In the rows, zero is written as 128.
Group and class of each row
[141 149 131 134 134 144 139 128 102 134  97 127 169  73 133  85 127 107] | K HG
[138 138 109 149 107 178 152 124 113  94 114 126 138  61 126  87 154  87] | K Nj
[145 122 153 122 113 188 131 107 136 152 108 159 169  93 137  99 154 138] | T HJ
[110 168  98 164 108 156 116 133  76  92  44 114 159 118 128  87 106 136] | J RM
[135 120 131 134 119 171 134 117 128 172  95 170 156  88 161  73 176 132] | T Ff
[143 130 135 121 125 145 128 130 119 134  71 122 134  85 145 113 162  90] | Z LF
[133 113 105 155 129 191 134 129 130 112 110 129 128 113 126  76 143 142] | J NL
[150  89 138 117 116 156 136 116 115  93 115 136 162 105 146  85 132 145] | T Ff
[138 161  95 170  96 178 143 134 124 111  64 125 163 103 157 113 148 196] | J RM
[134 127 140 140 102 117 138 106  78 120 116  87 137  77 153 112 124 101] | Z BF
[141 131 123 130 122 173 151 118 114 137 104 173 136 105 154 103 163 126] | T Ff
[129 117 121 111 118 190 128 116 127 127  88 147 174  96 128 109 162 113] | T Ff
[145 108 117 139 112 154 151 106 137 125  93 152 138  99 176  91 145 133] | T Ff
[126 108 125 110 127 171 125 115 130 106 131 153 155  98 144  68 130 130] | T HJ
[136 115 153 128 118 179 141  51 124 143 119 155 151  90 174  17 159 125] | T Ff
[145 128 105 141 121 205 132 117 139 122  89 171 155  98 157 102 171 138] | J NL
[115 118 100 126 117 181 142 117 138 103 114 141 163 134 125  44 145 112] | J RM
[148 130 126 132 124 159 143 106 129 115 126 122 185  65 122  93 139  83] | K HG
[152 113 152 112 128 186 129 105 124 164 115 153 184  74 137  76 181 114] | K HG
[128 129 163 136 122 154 126  73 125 125 113 135 179  74 121  89 166  87] | K HG
[137 135 117 116 124 157 152 116 142 134  81 142 154  83 146  96 149 112] | J RM
[141 128 124 131 104 141 164 115 106 123 119 112 157  77 123  79 147  83] | Z BF
[135 139 159 161 135 147 138 131 117 125  88 140 180  64 172  80 152  88] | K HG
[144 179 123 135  95 163 148  99 103 119  98 122 144  72 163  68 156  85] | Z LF
[131 121 100 144 144 194 148 118  61 107  93 138 138  96 154  98 147 106] | J NL
[150 133 151 135 123 120 142 130 127 136 136 141 111  82 111  94 165  83] | Z BF
[152 129 105 161 129 182 126 145 139 128 118 146 156  84 154 118 145 116] | J RM
[143 138 134 139 119 141 123 131  98 127 100 120 128  80 145 152 164  88] | Z BF
[144 114 146 134 146 139 142  99 140 139 116 126 171  65 125  70 158  93] | K Nj
[141 114 114 126 100 176 133 118 129 100  98 130 161 110  89 100 131 122] | T HJ
[133 107 110 128 131 169 128 128 148 123 117 136 144 138 123 101 154 137] | J RM
[148 107 121 140 128 153 138 116 124 118 101 163 155  90 159  98 140 142] | T Ff
[140 116 164 114 119 177 138 111 120 143 130 157 160  98 153  96 166 148] | T HJ
[136 171 143 124 108 143 140 114 108 140 144 150 144  78 126 111 157 121] | Z BF
[140 102 144 141 120 164 141 122 131 110 128 149 129 101 122  89 127 153] | T HJ
[163 112 120 104  97 207 147  92 252 139  98 169 223  21 168  54 223  61] | Z LF
[122 118 111 162 130 186 140 140 117 122 123 133 154  95 114  87 157 135] | J NL
[139 144 130 139 123 138 141 130  89 115  86 104 151  67 152  83 143 106] | Z BF
[142 132 149 134 122 150 125 117 102 132 120 136 167  68 131 101 147 108] | K Nj

Group and class of each row
[120 122 126 108 141 100 150  93 144 142 134 122 129 121 132 121 129 119] | <96> LD
[121 131 107 109 135 115 151 120 129 135 134 135 131 114 134 114 142 119] | <93> SF
[141 130 131  98 145 135 162 134 113 151 129 121 123 115 135 112 144 119] | <93> SF
[144 127 137  98 124 135 162 120 118 130 133 111 124 103 123 115 147 130] | <93> NC
[ 96 121 131 130 125 101 124 108 142 131 125 118 138 122 123 123 138 120] | <95> CD
[128 126 134 120 138 121 161 116 115 136 140 150 130 113 136 116 132 129] | <93> NC
[106 128 138 134 134 105 143 121 130 117 143 138 127 135 133 129 135 126] | <95> CD
[147 132 134 105 143 135 149 127 108 127 135 129 142 108 125 123 151 128] | <93> NC
[126 118 123 103 135  98 146  97 163 124 134 129 112 128 136 129 130 138] | <96> LD
[111 118 134 111 134  84 163 113 153 119 134 134 112 126 137 125 124 130] | <95> Bq
[112 127 112 119 131 111 140 123 144 117 130 129 124 118 131 119 123 116] | <95> Bq
[115 125 120 121 130 116 134  92 147 139 144 133 138 127 132 123 130 122] | <95> CD
[148 132 131  91 147 126 157 117 124 137 129 117 121 109 139 119 158 118] | <93> SF
[157 131 134 107 146 128 160 107 109 137 129 140 118 105 126 131 146 142] | <93> NC
[124 123 137 111 131 102 130  99 151 133 133 128 127 137 141 138 142 141] | <96> LD
[122 119 140 129 133 108 145  90 126 145 139 117 127 127 116 124 110 129] | <95> Bq
[124 122 129 125 124 111 142 111 130 117 136 139 123 116 133 131 130 134] | <96> LD
[124 121 119 107 142 104 153  82 150 148 148 132 118 123 139 131 131 133] | <96> LD
[120 124 117 114 132 102 140 107 155 127 132 139 114 126 142 137 123 131] | <96> LD
[110 125 125 120 134 110 141 107 146 132 139 149 133 123 139 119 129 122] | <96> JN
[115 126 137 113 144 110 142 121 138 126 137 127 127 130 144 120 132 121] | <95> CD
[148 122 133 106 145 131 156 125 112 122 129 130 118 113 134 120 151 129] | <93> NC
[149 121 133 110 145 118 161 116 113 119 137 132 120 100 130 123 148 137] | <93> NC
[112 126 126 125 134 105 142 104 126 132 132 152 142 126 138 133 139 132] | <96> JN
[165 126 132 104 151 134 164 131 111 123 131 124 116 103 125 123 144 132] | <93> NC
[105 127 138 122 138 101 148 125 117 136 116 135 131 120 131 129 148 120] | <95> CD
[116 120 135 109 142  95 149 125 138 112 136 128 128 128 132 121 144 132] | <96> JN
[106 121 131 112 139 106 144 114 136 125 133 143 127 132 140 121 137 122] | <96> JN
[127 135 129 100 149 128 157 123 118 144 120 130 131 108 140 117 162 116] | <93> SF
[113 119 136 121 132 103 143 109 148 141 137 122 122 139 121 124 110 124] | <95> Bq
[140 143 136  84 147 119 163 113 112 136 126 132 121 109 130 115 153 124] | <93> SF
[111 119 132 122 135  96 143 105 144 133 137 135 125 134 127 129 115 130] | <95> Bq
[114 115 128 124 133  99 143 110 144 126 132 115 124 122 117 127 123 129] | <95> CD
[155 127 137 111 141 123 162 129 111 123 124 135 110 109 137 136 150 125] | <93> NC
[155 125 140  94 141 139 164 123 111 126 141 135 123 108 141 117 147 123] | <93> NC
[151 125 135 121 147 143 159 122 125 113 139 137 132 108 141 116 143 125] | <93> NC
[118 120 142 122 132 114 142 113 127 124 131 135 125 127 136 131 129 127] | <95> CD
[110 126 119 120 130 103 146 111 136 124 133 147 135 122 137 120 145 131] | <96> JN
[138 126 142  97 150 123 161 128 113 138 139 132 132 113 135 109 158 122] | <93> SF
[107 123 113 133 137 102 156 104 138 121 138 152 121 128 123 122 115 130] | <96> JN
[145 126 150 106 142 119 151 112 113 126 129 133 132 111 134 136 159 139] | <93> NC
[129 130 145  79 159 118 191 119 111 149 143 135 121 113 149 100 157 118] | <93> SF
[115 124 127 128 130 106 141  98 141 130 134 134 126 124 129 131 114  97] | <95> Bq
[134 126 130  89 148 129 165 133 131 129 144 123 120 117 141 105 141 118] | <93> SF
[135 129 133 117 143 128 166 123 114 125 130 117 125 107 124 114 137 119] | <93> NC
[115 125 128 122 131 102 152 126 131 113 119 129 117 117 128 133 138 131] | <96> JN
[116 126 136 142 127 119 137 114 121 113 143 150 144 125 137 135 134 130] | <95> CD
[103 130 129 120 135  90 130 108 132 135 133 156 139 125 138 132 144 136] | <96> JN

Group and class of each row
[130 141 124 132 136 115 149 130 141 127 141 118 106 129 140  95 123 129] | JB P
[134 152 118 133 148  83 174 116 146 137 125 150  98 142 107  89 146 114] | QG L
[130 142 129 131 139  82 162 125 127 110 134 138  91 131 113  84 124 125] | QG L
[128 153 130 133 123  98 172 120 134 120 122 149  96 121  82 111 139 129] | QG G
[135 206 138 154 137  29 219 146 164  96 168 143  56 131  72  58 127 143] | QG L
[125 137 129 134 132 119 145 138 121 136 155 124 103 134 158  99 148 110] | JB P
[124 151 127 138 116  82 182 140 123 121 151 121  83 138 119  88 141 116] | JB E
[116 169 133 133  81  85 178 137 132 119 147 119 105 131 129 112 134 124] | JB H
[137 136 126 131 136 117 141 118 130 142 119 134 114 132 104 107 128 123] | QG D
[117 124 139 141 107 114 143 119 130 109 117 119 112 130 126 126 126 131] | JB P
[112 142 134 130 116 123 167 121 137 132 123 131 108 129  99 115 133 136] | QG G
[127 142 131 137 119  87 163 127 144 120 119 125 113 141 114 132 124 136] | QG G
[132 143 133 140 135  89 156 130 160 118 125 138 124 125 134 112 114 140] | QG D
[136 145 119 142 125  91 164 124 144 123 114 132  99 126 118  86 112 135] | QG L
[124 135 133 138 112  77 154 114 143 123  97 125 117 122 126 122 107 142] | QG D

Group and class of each row
[132 133 122 126 126 141 118 154 132 123 122 124 140 118 129 106 113 118] | LJ NG
[132 133 132 132 128 119 133 152 114 134 133 129 129 124 125 118 139 127] | DZ CR
[135 120 119 120 144 133 120 125 120 134 125 138 139 132 122 101 132 112] | GT HS
[127 120 115 122 122 145 110 163 131 112 121 123 148 123 124  80 100 102] | LJ TD
[131 135 129 126 112 129 126 139 130 126 121 123 132 126 131 128 117 150] | LJ TD
[135 127 138 128 128 114 129 125 113 142 128 133 120 146 122 128 148 156] | DZ Dh
[142 131 133 127 128 124 125 142 120 133 125 133 131 138 124 118 137 141] | DZ Dh
[131 133 126 127 129 132 127 141 111 133 136 136 136 129 124 115 139 114] | DZ Dh
[129 128 132 121 110 128 133 141 122 125 123 129 130 126 130 123 111 146] | LJ JF
[133 135 131 125 121 122 137 134 106 136 137 132 127 139 124 127 145 148] | DZ CR
[135 146 145 130 113 107 164 103 107 145 130 127 106 141 133 188 153 203] | DZ Dh
[130 135 127 117 133 125 147 127 105 140 131 132 137 129 131 136 137 136] | DZ QT
[132 120 121 106 134 128 140 133  97 137 121 131 148 127 127 102 120 136] | GT TL
[129 134 113 125 153 153 115 185 128 118 134 137 160 101 119  80 134  42] | DZ QT
[134 126 114 116 127 142 106 119 141 125 109 125 139 127 131 106 109 138] | LJ TD
[132 134 128 123 120 124 123 146 131 124 124 124 134 121 127 121 120 130] | LJ NG
[132 131 122 120 116 131 134 117 109 134 133 132 131 137 127 128 143 144] | DZ Dh
[125 125 121 125 117 134 122 153 133 121 122 119 136 117 131 110  98 119] | LJ JF
[133 124 124 120 118 131 129 119 121 131 118 129 134 139 129 119 114 148] | LJ JF
[134 133 127 116 120 130 139 119 113 128 130 129 129 134 130 133 132 155] | GT TL
[143 137 142 132 112 111 133 147 107 140 133 130 124 148 124 131 146 178] | DZ CR
[136 126 128 112 118 119 145 105 101 146 123 131 128 145 131 140 137 179] | GT TL
[134 125 113 126 134 148 102 181 140 116 126 126 152 110 120  64 113  67] | LJ NG
[132 132 128 130 120 133 124 164 130 127 128 120 136 118 124 111 113 116] | LJ NG
[142 137 132 116 118 119 129 129 118 141 113 129 125 139 131 134 133 192] | GT Fc
[132 125 113 133 147 146 100 201 133 117 136 150 158 116 112  51 132  40] | DZ QT
[130 135 122 121 122 134 132 150 126 123 124 123 139 116 133 125 116 129] | LJ NG
[136 114 102 116 160 149 102 159 137 126 114 137 160 113 124  65 118  73] | GT TL
[134 130 136 128 129 115 131 134 115 138 134 131 127 137 116 134 142 144] | DZ Dh
[131 138 140 126 118 110 147 114 105 140 139 130 118 149 129 158 151 165] | DZ Dh
[131 125 134 122 133 118 135 128 112 139 125 137 128 139 125 126 131 148] | GT TL
[131 135 144 127 133 109 152 155  98 141 133 128 132 132 126 139 147 141] | DZ QT
[129 131 133 128 117 124 142 121 107 134 142 134 125 143 125 130 143 143] | DZ CR
[139 134 128 128 121 127 130 140 108 133 143 134 131 142 121 114 162 137] | DZ CR
[137 119 126 117 128 122 129 139 116 137 116 131 137 132 124 103 127 142] | GT TL
[131 117 117 113 133 135 123  97 118 138 122 133 133 141 125 113 126 143] | GT HS
[139 149 131 120  96 119 138 125 114 140 116 121 117 136 141 166 124 208] | LJ NG
[132 139 138 125 110 119 146 130  93 142 145 129 127 147 121 131 142 161] | DZ CR
[136 125 130 119 134 122 136 117 115 140 118 132 131 136 131 129 136 157] | GT Fc
[136 151 139 118  93 113 151  90 104 143 115 118 107 145 141 190 124 217] | LJ TD
[134 123 116 119 146 130 117 147 125 131 121 133 142 129 122  91 131 111] | GT Fc
[138 136 146 120 115 113 145 101 112 142 114 126 116 145 135 167 136 213] | GT Fc
[129 140 130 123 123 126 144 153 102 128 137 129 139 118 131 135 132 119] | DZ QT
[128 109 136 114 124 128 124 123 130 125 118 125 130 133 124 101 105 128] | LJ TD
[142 127 130 125 131 122 125 148 114 135 131 138 135 137 119 105 137 129] | DZ Dh
[133 127 126 122 127 126 124 123 126 133 125 130 130 137 127 118 129 152] | GT TL
[135 126 128 133 136 125 123 156 114 132 142 131 139 136 115 102 149 102] | DZ CR
[135 135 129 131 119 123 126 163 130 126 119 119 134 122 126 120 115 138] | LJ NG
[132 129 132 117 119 120 143 125 106 137 125 116 130 135 132 139 129 163] | GT TL
[129 117 100 133 152 158  91 204 152 105 131 131 169  94 111  39 106  39] | LJ JF
[140 130 130 118 119 118 136 114 113 141 110 130 123 143 131 133 133 193] | GT TL
[131 126 129 131 140 116 122 135 123 132 131 136 128 132 119 121 147 127] | DZ Dh
[138 121 129 116 135 118 134 105 114 138 115 131 124 137 123 138 137 170] | GT HS
[127 111 117 118 134 133 125 119 123 129 125 134 136 130 127 102 124 119] | GT TL
[137 113 126 119 136 124 120  99 119 138 123 136 123 151 123 117 140 154] | GT HS
[128 129 140 130 124 111 140 137 111 139 131 128 120 141 125 137 140 160] | DZ Dh

Group, then class
[132 130 133 135 134 138 115 119 124 129 117 135 143 112 134 127 125 139] | PR PQ
[124 135 123 127 148 123 116 116 139 138 114 123 130 126 106 136 133 122] | PR DL
[127 126 120 127 110 144 137 119 111 122 132 135 121  95 106 120 131 128] | JM GM
[124 131 139 140 147 136 104 128 119 139 122 123 129 121 128 127 116 133] | PR PQ
[126 120 127 126 103 151 134 122 117 111 141 133 129 101 114 139 129 134] | JM GM
[132 129 128 135 124 139 128 118 116 109 130 136 138  94 109 125 121 126] | JM CJ
[121 124 141 121 124 149 123 128 125 129 118 127 124 120 135 135 116 133] | JM CJ
[124 128 127 131 124 149 121 117 105 116 127 134 134 107 113 126 126 137] | SD Mz
[131 129 136 126 108 137 122 122 100 119 126 132 136 101 118 137 119 138] | JM CJ
[138 127 115 146 117 143 125 116 118 113 136 140 140  90 101 116 129 115] | SD MD
[120 123 128 137 122 142 128 121 121 120 122 131 113 118 110 131 131 136] | SD MD
[130 139 135 124 117 135 125 120 108 129 130 129 125 116 126 132 124 133] | SD MD
[123 133 136 133 150 131 106 113 158 146 105 122 127 136 104 134 123 132] | PR DL
[128 126 130 120 112 147 132 110 132 129 128 129 126 117 111 129 134 148] | JM GM
[134 127 139 121 113 144 127 124 134 120 139 129 142 111 133 127 127 138] | JM CJ
[131 130 131 130 105 157 127 126 124 118 126 137 130  91 105 136 124 131] | SD Mz
[121 125 138 126 136 123 116 104 100 152 114 134 121 136 123 138 120 125] | PR PQ
[145 129 132 132 115 138 130 116 130 107 133 140 135 112 115 128 123 130] | JM Fr
[126 129 136 128 134 140 110 111 151 144 117 147 129 132 108 127 114 137] | PR Mp
[136 131 139 127 106 140 131 117 160 108 137 127 142 107 107 121 121 145] | JM Fr
[121 130 132 129 139 135 122 122 140 131 111 124 132 127 124 126 118 123] | PR DL

Group and class of each row
[112 140  95 145 151 112 112 119 133 126 149 118 121 125 156 110 156  85] | TN Bd
[ 96 175  57 153 133  80  99 123 148 110 126 127 141 128 156 111 175 130] | TN Bd
[132 135 100 143 133 119 117 138 155 123 134 119 132 106 124 125 116 112] | BS BN
[ 98 171 102 121 157 117 121  99 128 107 128 126 114  97 149 114 165 100] | BS ML
[101 152 107 147 129 124 116 103 125 132 126 104 114  93 147 122 126  64] | BS BN
[100 146 117 151 116 134 116 120 122 130 149 125 128 118 146 133 137 117] | TN RG
[ 91 156 100 151 124 132 107 110 126 118 133 117 113 131 135 108 166  82] | CN Fb
[ 94 140 134 125 118 139 119 124 134 119 129 116 116 103 125 128 126 106] | BS MF
[124 143 148 148 120 153 115 112 123 119 101 113 128 113 120 128 113  88] | BS BN
[203 143  81 152 127 109 124 110 125 119 148 124 113 124 153 112 160  95] | TN JR
[100 149 121 137  86 131  99 118 125 123 100 108 116 132 130 114 147  98] | CN Fb
[ 53 194  99 147 122  95  94 112 120 125 126 119 122 130 138 111 186  88] | CN Fb
[ 85 192  97 148 129 101  99 113 125 107 116 116 117 152 141 101 180  98] | CN Fb
[ 99 169  86 155 116 141 102 125  97 121 111 110 124 185 143 100 141  67] | CM MJ
